Below are the code and all the weights of a small trained network. Each question names an input and a target symbol and asks about switching units off, where a switched-off unit gives its printed mean instead of its output.

import numpy as np


def w(rows, s, z=0):
    codes = np.array(rows[::2]) - 128.0
    scale = np.full(codes.shape[1], s)
    scale[-1] = z or s
    return codes * scale


def f(y):
    return y / 2 * (1 + np.tanh(0.7978845608 * (y + 0.044715 * y**3)))


def softmax(a):
    e = np.exp(a - a.max(-1, keepdims=True))
    return e / e.sum(-1, keepdims=True)


def log_softmax(a):
    a = a - a.max(-1, keepdims=True)
    return a - np.log(np.exp(a).sum(-1, keepdims=True))


def net(x, mask):
    ids = ['ΘΣΨαβγδεζλμξπτ'.index(c) for c in x.split()]
    T = len(ids)
    res = E[ids] + P[:T]
    q, k, v = (res @ M[0].T for M in (Q, K, V))
    z = softmax(np.where(np.tri(T) > 0, q @ k.T / 3**0.5, -1e9)) @ v
    res = res + np.where(mask[0], z, O[0][:, -1]) @ O[0][:, :-1]
    y = f(res @ A[0][:, :-1].T + A[0][:, -1])
    res = res + np.where(mask[1:17], y, B[0][:, -1]) @ B[0][:, :-1]
    return log_softmax(res[-1] @ U[:, :-1].T + U[:, -1])


Q, K, V, O, A, B = {}, {}, {}, {}, {}, {}
E = w([
[99,252,147,167,74],'Θ',
[50,84,147,85,96],'Σ',
[180,137,65,98,208],'Ψ',
[185,114,186,140,154],'α',
[139,155,148,46,125],'β',
[17,63,119,137,180],'γ',
[178,196,113,22,10],'δ',
[153,152,196,178,128],'ε',
[124,109,109,167,81],'ζ',
[149,59,86,204,233],'λ',
[141,113,152,162,102],'μ',
[155,87,111,139,109],'ξ',
[166,133,202,157,135],'π',
[157,101,167,144,118],'τ',
],0.021)
P = w([
[204,9,95,188,13],'0',
[106,138,156,158,132],'1',
[105,135,151,156,130],'2',
[108,135,138,151,130],'3',
[44,127,120,109,161],'4',
[52,131,121,110,162],'5',
[57,141,120,111,165],'6',
],0.011)
Q[0] = w([
[70,103,148,144,125],'H1',
[249,102,142,190,51],'H1',
[177,100,108,209,131],'H1',
],0.015)
K[0] = w([
[118,159,170,178,131],'H1',
[254,101,91,201,18],'H1',
[194,67,107,209,146],'H1',
],0.012)
V[0] = w([
[161,136,35,63,176],'H1',
[91,243,150,178,139],'H1',
[66,150,20,161,2],'H1',
],0.0089)
O[0] = w([
[75,62,159,88,185,3],'H1',
[33,226,19,247,157,53],'H1',
[116,83,91,243,67,184],'H1',
],0.011,0.0051)
A[0] = w([
[140,46,121,200,218,148],'N1',
[140,83,82,133,247,60],'N2',
[133,125,159,103,87,111],'N3',
[143,136,152,60,98,113],'N4',
[103,154,128,181,112,67],'N5',
[162,165,144,106,108,130],'N6',
[140,157,200,160,156,96],'N7',
[147,193,101,169,106,89],'N8',
[86,56,113,102,164,91],'N9',
[180,172,77,152,71,156],'N10',
[67,132,106,115,123,62],'N11',
[91,108,158,40,144,96],'N12',
[190,193,92,65,88,59],'N13',
[162,116,157,97,51,1],'N14',
[64,101,123,96,170,73],'N15',
[67,165,209,124,98,138],'N16',
],0.014,0.0089)
B[0] = w([
[54,70,157,118,178,195],'N1',
[210,107,83,189,46,178],'N2',
[131,205,61,204,134,184],'N3',
[130,108,35,69,63,178],'N4',
[143,62,86,55,126,187],'N5',
[195,109,171,34,84,164],'N6',
[55,154,128,153,127,171],'N7',
[144,64,151,89,124,213],'N8',
[118,210,138,78,145,178],'N9',
[107,195,229,108,172,250],'N10',
[218,149,152,181,114,142],'N11',
[137,142,98,232,206,192],'N12',
[14,147,132,2,186,146],'N13',
[74,170,96,171,145,213],'N14',
[110,125,199,61,36,157],'N15',
[168,46,51,134,112,189],'N16',
],0.0092,0.013)
U = w([
[205,43,179,39,66,121],'Θ',
[133,47,89,137,35,166],'Σ',
[249,129,71,137,159,221],'Ψ',
[99,146,159,193,153,79],'α',
[121,127,46,34,143,86],'β',
[21,54,139,68,136,26],'γ',
[76,181,125,56,86,93],'δ',
[195,106,171,142,88,254],'ε',
[207,143,114,89,53,88],'ζ',
[150,28,153,176,154,42],'λ',
[169,179,192,94,180,176],'μ',
[182,197,136,184,139,182],'ξ',
[89,152,75,150,201,213],'π',
[175,116,129,137,106,175],'τ',
],0.011,0.0053)

Each question gives the input, a string of symbols that net reads in full, and the target symbol t.
The units are the heads (3 rows each of Q, K, V and O) and the neurons (one row each of A and B). Each row of codes is followed by its name. A weight is (code - 128) times the scale printed after its matrix; where a second scale follows, it is the last column's (O, A, B and U).
mask holds one flag per unit, heads first, then neurons. A switched-off unit (its flag False) gives its mean, the last column of its rows in O or B, instead of its output. The means were averaged over made-up inputs and are rounded, as every weight is.
A unit's drop is (log p(t) with every unit on - log p(t) with that unit switched off) / (log p(t) with every unit on - log p(t) with every unit switched off).
The circuit of an input: a set's keep is (log p(t) with only the set's units on - log p(t) with every unit switched off) / (log p(t) with every unit on - log p(t) with every unit switched off). Starting from the 12 units with the biggest drops (on a tie, the unit counted first), units are removed one at a time, each time the one whose removal leaves the highest keep (on an exact tie, the one counted first), for as long as the keep stays at least 0.8.
units of the circuit, in order: the units of the circuit, biggest drop first
unit that matters most: the unit with the biggest drop
k most important neurons: the k neurons with the biggest drops, biggest first
drop of u: that unit's drop, to one decimal
input ξ Θ π, target Σ: units of the circuit, in order -> [H1 N4 N10 N14]
input ζ ε ε α τ, target μ: units of the circuit, in order -> [H1 N4 N14]
input Θ ε γ π, target γ: 2 most important neurons -> [N5 N10]
input Ψ ξ ξ Ψ Σ, target Σ: 2 most important neurons -> [N10 N16]
input Ψ Ψ Ψ α, target π: unit that matters most -> N12
input δ Σ δ α, target λ: units of the circuit, in order -> [H1 N1]
input Θ ζ β, target β: 3 most important neurons -> [N4 N13 N10]
input μ λ Σ α α, target Ψ: 2 most important neurons -> [N10 N12]
input λ μ Ψ ε, target Ψ: units of the circuit, in order -> [H1 N12 N4 N3]
input π α ε ξ λ, target λ: units of the circuit, in order -> [N2 N1]
input Θ δ Ψ τ, target γ: 3 most important neurons -> [N5 N10 N1]
input π δ ζ, target δ: units of the circuit, in order -> [H1 N13 N14]
input Θ μ Σ μ, target γ: 2 most important neurons -> [N5 N10]
input Ψ ε ζ ζ β, target β: units of the circuit, in order -> [N4 N10]
input α ξ ξ Σ, target Σ: units of the circuit, in order -> [N10]
input Θ π ε, target γ: 4 most important neurons -> [N5 N10 N8 N1]
input ξ ξ μ, target Σ: units of the circuit, in order -> [H1 N10 N14]
input Θ α μ ζ, target γ: 3 most important neurons -> [N10 N5 N8]
input Θ Θ Ψ α, target γ: 4 most important neurons -> [N5 N1 N10 N8]
input Θ λ δ, target δ: 3 most important neurons -> [N13 N10 N12]
input ε δ λ, target λ: unit that matters most -> N1
input τ Σ μ, target ζ: 3 most important neurons -> [N4 N6 N3]
input α λ δ ε, target β: 2 most important neurons -> [N13 N4]
input Ψ β β ε, target π: 3 most important neurons -> [N12 N3 N7]
input δ λ ζ, target λ: 2 most important neurons -> [N1 N4]
input γ μ ε, target Θ: 2 most important neurons -> [N8 N14]
input δ μ Σ ε, target λ: drop of N9 -> 0.1
input ε Σ μ, target μ: drop of N10 -> 0.5
input Ψ γ μ, target π: drop of H1 -> 1.2
input λ δ μ ζ, target Ψ: drop of N3 -> 0.2
